Here is a tiny trained network, its code and every weight. The questions are about switching its units off for an input and a class, where a switched-off unit gives its printed mean instead of its output.

import numpy as np


def w(rows, s, z=0):
    codes = np.array(rows[::2]) - 128.0
    scale = np.full(codes.shape[1], s)
    scale[-1] = z or s
    return codes * scale


def norm(h):
    return h / np.sqrt((h * h).mean(-1, keepdims=True) + 1e-5)


def f(y):
    return y / 2 * (1 + np.tanh(0.7978845608 * (y + 0.044715 * y**3)))


def log_softmax(a):
    a = a - a.max(-1, keepdims=True)
    return a - np.log(np.exp(a).sum(-1, keepdims=True))


def net(x, mask):
    res = np.array(x, float).reshape(1, 2) / 4 @ E
    u = 0
    for l in range(3):
        y = f(norm(res) @ A[l][:, :-1].T + A[l][:, -1])
        res = res + np.where(mask[u : u + 13], y, B[l][:, -1]) @ B[l][:, :-1]
        u += 13
    return log_softmax(norm(res)[-1] @ U[:, :-1].T + U[:, -1])


A, B = {}, {}
E = w([
[23,135,178,95,188,53,122],'x0',
[159,154,155,96,2,65,50],'x1',
],0.0023)
A[0] = w([
[55,130,102,160,117,97,138,143],'L0N1',
[109,17,86,173,177,97,153,78],'L0N2',
[182,199,121,67,27,81,62,232],'L0N3',
[97,136,187,103,174,85,119,86],'L0N4',
[109,120,183,110,166,29,165,157],'L0N5',
[95,173,175,90,190,25,114,121],'L0N6',
[172,99,171,196,181,121,184,130],'L0N7',
[68,122,214,77,188,85,118,223],'L0N8',
[253,167,64,207,114,221,81,165],'L0N9',
[141,89,173,136,212,168,194,144],'L0N10',
[111,113,114,120,147,172,49,112],'L0N11',
[176,157,119,66,52,37,21,244],'L0N12',
[107,112,79,133,187,134,168,138],'L0N13',
],0.0023,0.0011)
B[0] = w([
[157,141,117,103,119,158,150,140],'L0N1',
[113,171,174,211,70,114,126,138],'L0N2',
[107,162,138,160,194,202,134,237],'L0N3',
[134,89,96,112,93,159,157,142],'L0N4',
[179,165,20,114,113,163,142,169],'L0N5',
[171,162,30,148,89,130,193,180],'L0N6',
[126,173,145,188,31,133,119,150],'L0N7',
[170,113,47,106,123,219,154,211],'L0N8',
[109,106,57,7,120,174,230,231],'L0N9',
[154,192,181,137,164,216,58,181],'L0N10',
[131,113,119,123,140,114,124,123],'L0N11',
[118,179,121,213,190,227,158,250],'L0N12',
[152,177,178,192,115,171,83,160],'L0N13',
],0.0016,0.0019)
A[1] = w([
[161,174,124,135,141,177,129,196],'L1N1',
[56,107,135,106,150,4,157,2],'L1N2',
[149,145,161,113,66,74,70,167],'L1N3',
[113,111,123,111,107,107,127,20],'L1N4',
[146,142,193,109,83,71,64,95],'L1N5',
[130,127,170,141,123,149,127,72],'L1N6',
[50,118,158,89,163,78,118,45],'L1N7',
[104,159,84,132,130,136,147,141],'L1N8',
[65,170,216,165,149,131,77,72],'L1N9',
[100,124,114,104,142,175,180,215],'L1N10',
[130,86,154,79,161,68,129,36],'L1N11',
[113,100,88,119,157,164,169,154],'L1N12',
[156,129,143,63,93,107,41,117],'L1N13',
],0.0038,0.0006)
B[1] = w([
[98,122,108,69,122,106,57,250],'L1N1',
[254,133,51,11,31,147,181,163],'L1N2',
[53,85,170,185,214,103,186,170],'L1N3',
[120,173,121,143,152,148,187,90],'L1N4',
[50,151,189,217,200,66,192,147],'L1N5',
[118,162,61,125,137,119,135,120],'L1N6',
[231,82,81,95,81,193,160,158],'L1N7',
[126,109,183,148,89,148,77,194],'L1N8',
[200,129,85,136,42,158,105,165],'L1N9',
[124,184,152,161,92,43,49,255],'L1N10',
[182,154,84,124,136,161,87,76],'L1N11',
[102,133,179,150,75,87,124,240],'L1N12',
[88,91,142,173,235,94,191,154],'L1N13',
],0.0026,0.0015)
A[2] = w([
[117,124,112,131,199,184,111,78],'L2N1',
[82,140,155,208,236,140,139,78],'L2N2',
[210,134,69,122,98,131,174,149],'L2N3',
[154,142,158,158,134,147,103,106],'L2N4',
[139,45,61,181,202,149,208,123],'L2N5',
[162,115,114,125,105,125,166,92],'L2N6',
[150,128,152,74,72,95,110,95],'L2N7',
[171,65,112,145,96,176,149,62],'L2N8',
[84,120,140,72,174,62,116,219],'L2N9',
[213,142,64,47,108,178,155,91],'L2N10',
[159,106,151,164,100,45,160,71],'L2N11',
[125,100,91,4,149,91,190,82],'L2N12',
[128,132,175,165,119,119,126,252],'L2N13',
],0.0045,0.0013)
B[2] = w([
[111,101,157,132,161,64,156,155],'L2N1',
[79,171,189,130,100,35,253,228],'L2N2',
[88,134,118,64,182,146,165,196],'L2N3',
[152,96,82,76,125,114,157,152],'L2N4',
[97,134,166,149,74,64,1,161],'L2N5',
[119,139,131,107,145,130,133,127],'L2N6',
[90,128,131,198,189,119,112,156],'L2N7',
[175,136,85,45,128,149,148,154],'L2N8',
[211,127,48,120,74,246,68,143],'L2N9',
[130,158,108,111,111,98,196,254],'L2N10',
[40,110,229,130,200,65,146,114],'L2N11',
[216,121,53,91,99,222,161,158],'L2N12',
[84,156,79,83,149,88,153,180],'L2N13',
],0.0031,0.0026)
U = w([
[179,148,71,65,113,184,181,218],'0',
[68,156,198,167,132,52,187,195],'1',
[112,147,125,173,103,158,9,202],'2',
[151,96,158,136,163,136,104,23],'3',
[167,84,169,143,164,133,106,2],'4',
[158,79,157,151,141,138,118,22],'5',
[147,96,166,135,151,142,106,24],'6',
],0.014,0.005)

Each question gives the input, the list of numbers given to net, and the class t.
The units are the neurons (one row each of A and B). Each row of codes is followed by its name. A weight is (code - 128) times the scale printed after its matrix; where a second scale follows, it is the last column's (A, B and U).
mask holds one flag per neuron, layer by layer. A switched-off neuron (its flag False) gives its mean, the last column of its row in B, instead of its output. The means were averaged over made-up inputs and are rounded, as every weight is.
A unit's drop is (log p(t) with every unit on - log p(t) with that unit switched off) / (log p(t) with every unit on - log p(t) with every unit switched off).
unit that matters most: the unit with the biggest drop
top k neurons: the k neurons with the biggest drops, biggest first
k most important neurons of layer l: the k neurons of layer l with the biggest drops, biggest first
drop of u: that unit's drop, to one decimal
input [-3,4], class 1: unit that matters most -> L0N8
input [7,7], class 0: 2 most important neurons of layer 2 -> L2N12, L2N9
input [-6,7], class 1: top 2 neurons -> L0N8, L1N5
input [-3,-1], class 2: top 3 neurons -> L1N2, L1N7, L1N10
input [5,-5], class 0: top 2 neurons -> L0N12, L1N2
input [1,3], class 2: top 2 neurons -> L0N3, L0N12
input [-5,-6], class 1: top 4 neurons -> L1N2, L1N9, L1N7, L2N5
input [-3,0], class 2: top 3 neurons -> L1N2, L1N7, L1N10
input [8,7], class 0: top 2 neurons -> L1N2, L2N12
input [0,-1], class 2: top 2 neurons -> L1N9, L2N2
input [-7,-8], class 1: 3 most important neurons of layer 0 -> L0N8, L0N5, L0N6
input [-3,2], class 2: 3 most important neurons of layer 0 -> L0N8, L0N6, L0N5
input [1,0], class 2: drop of L1N7 -> 0.1
input [5,4], class 0: drop of L1N2 -> 1.4
input [0,-4], class 1: drop of L1N2 -> 5.1
input [-1,0], class 2: unit that matters most -> L1N10
input [-4,-8], class 1: drop of L2N2 -> 0.1
